[[-3,-41,20],
[4,48,-12],
[-17,-19,17],
[-7,-16,-38],
[29,-9,-25]]
->
[[-3,-41],
[4,48]]

[[22,41,27,38],
[9,25,47,15]]
->
[[22,41],
[9,25]]

[[0,15,4,-16],
[-42,-1,33,-5]]
->
[[0,15],
[-42,-1]]

[[-19,-13,-23,-39],
[-37,-15,-3,-42],
[-46,21,-29,-18]]
->
[[-19,-13],
[-37,-15]]

[[16,-9,-16,-55,-39],
[51,-24,52,11,34],
[-38,3,-2,23,-9],
[30,45,-3,1,43],
[7,-30,25,-50,56]]
->
[[16,-9],
[51,-24]]

[[-52,5],
[15,19],
[17,-7],
[36,18],
[-24,-14]]
->
[[-52,5],
[15,19]]

[[20,20,-49,8],
[13,13,-57,0],
[11,11,-48,0]]
->
[[20,20],
[13,13]]

[[-45,9,-8],
[-2,-16,-3],
[27,5,-5]]
->
[[-45,9],
[-2,-16]]
---
[[-34,-7,46,38,-23,10],
[-15,-15,25,-5,-2,-7],
[-26,-15,32,12,-28,-9],
[-7,-15,24,11,-7,-6]]
->
[[-7,46,38,-23,10,-34],
[-15,25,-5,-2,-7,-15],
[-15,32,12,-28,-9,-26],
[-15,24,11,-7,-6,-7]]

[[-44,3,30,-16,-4,5,12,-8,17,-6,11],
[-20,5,2,-33,7,-1,-42,3,-2,-7,23],
[-18,10,1,-32,5,-4,-46,-2,0,-11,18],
[-32,10,18,17,0,-22,20,7,0,25,26],
[30,-16,-7,-3,-14,-23,-3,13,21,8,-40],
[-13,38,9,-13,-18,25,0,-5,-26,-21,-16],
[-4,-9,-44,-11,19,-4,-7,-33,21,-4,-4],
[-27,-9,2,-34,6,17,3,-31,23,-11,-3]]
->
[[3,30,-16,-4,5,12,-8,17,-6,11,-44],
[5,2,-33,7,-1,-42,3,-2,-7,23,-20],
[10,1,-32,5,-4,-46,-2,0,-11,18,-18],
[10,18,17,0,-22,20,7,0,25,26,-32],
[-16,-7,-3,-14,-23,-3,13,21,8,-40,30],
[38,9,-13,-18,25,0,-5,-26,-21,-16,-13],
[-9,-44,-11,19,-4,-7,-33,21,-4,-4,-4],
[-9,2,-34,6,17,3,-31,23,-11,-3,-27]]

[[-30,-50,9],
[19,42,-15],
[-52,-13,9]]
->
[[-50,9,-30],
[42,-15,19],
[-13,9,-52]]

[[25,48],
[8,1],
[-20,-30]]
->
[[48,25],
[1,8],
[-30,-20]]

[[-11,18,-1,24,27,-14,4,-3],
[-1,17,6,-3,4,-7,29,-3],
[1,20,16,5,-6,-14,15,-3],
[-9,26,-16,26,33,8,12,-3],
[-17,22,-1,47,40,4,2,-3],
[-9,32,-15,10,37,-5,18,-3],
[-7,29,-8,26,29,4,6,-3],
[-7,27,-4,17,36,-6,11,-3],
[-6,24,8,24,15,-18,-1,-3],
[-20,32,-10,36,42,13,7,-3],
[-22,15,7,31,22,-8,0,-3],
[0,9,1,33,12,-22,6,-3]]
->
[[18,-1,24,27,-14,4,-3,-11],
[17,6,-3,4,-7,29,-3,-1],
[20,16,5,-6,-14,15,-3,1],
[26,-16,26,33,8,12,-3,-9],
[22,-1,47,40,4,2,-3,-17],
[32,-15,10,37,-5,18,-3,-9],
[29,-8,26,29,4,6,-3,-7],
[27,-4,17,36,-6,11,-3,-7],
[24,8,24,15,-18,-1,-3,-6],
[32,-10,36,42,13,7,-3,-20],
[15,7,31,22,-8,0,-3,-22],
[9,1,33,12,-22,6,-3,0]]

[[-22,28,8],
[-46,24,-2],
[35,-19,16],
[-8,-2,0],
[32,-31,7]]
->
[[28,8,-22],
[24,-2,-46],
[-19,16,35],
[-2,0,-8],
[-31,7,32]]

[[2,-3,-4,3,20,-16,17],
[-5,-11,-27,17,-25,41,-15],
[-4,-9,-23,16,-25,34,-17],
[-4,-9,-24,17,-25,36,-16],
[2,-3,-5,3,20,-16,18],
[-3,-5,-16,14,-21,25,-16]]
->
[[-3,-4,3,20,-16,17,2],
[-11,-27,17,-25,41,-15,-5],
[-9,-23,16,-25,34,-17,-4],
[-9,-24,17,-25,36,-16,-4],
[-3,-5,3,20,-16,18,2],
[-5,-16,14,-21,25,-16,-3]]

[[-19,-37,-14,7,36,-11],
[-16,-17,2,9,38,31],
[31,-28,-2,18,-27,-11],
[-22,-21,-39,-10,-27,-26],
[-4,40,17,6,-15,25],
[52,2,-4,-8,-46,-49]]
->
[[-37,-14,7,36,-11,-19],
[-17,2,9,38,31,-16],
[-28,-2,18,-27,-11,31],
[-21,-39,-10,-27,-26,-22],
[40,17,6,-15,25,-4],
[2,-4,-8,-46,-49,52]]

[[-13,8,22,-5,47,10,-19,-2,10,-11],
[37,9,24,10,9,28,-24,9,6,6],
[-23,9,5,-9,47,12,-24,-1,0,27],
[-3,3,18,7,17,15,-43,-4,-7,-29],
[-8,6,11,-3,27,25,-27,6,-7,2],
[-11,3,20,3,25,17,-38,-4,-5,-21],
[4,7,4,4,14,19,-41,3,-12,6]]
->
[[8,22,-5,47,10,-19,-2,10,-11,-13],
[9,24,10,9,28,-24,9,6,6,37],
[9,5,-9,47,12,-24,-1,0,27,-23],
[3,18,7,17,15,-43,-4,-7,-29,-3],
[6,11,-3,27,25,-27,6,-7,2,-8],
[3,20,3,25,17,-38,-4,-5,-21,-11],
[7,4,4,14,19,-41,3,-12,6,4]]
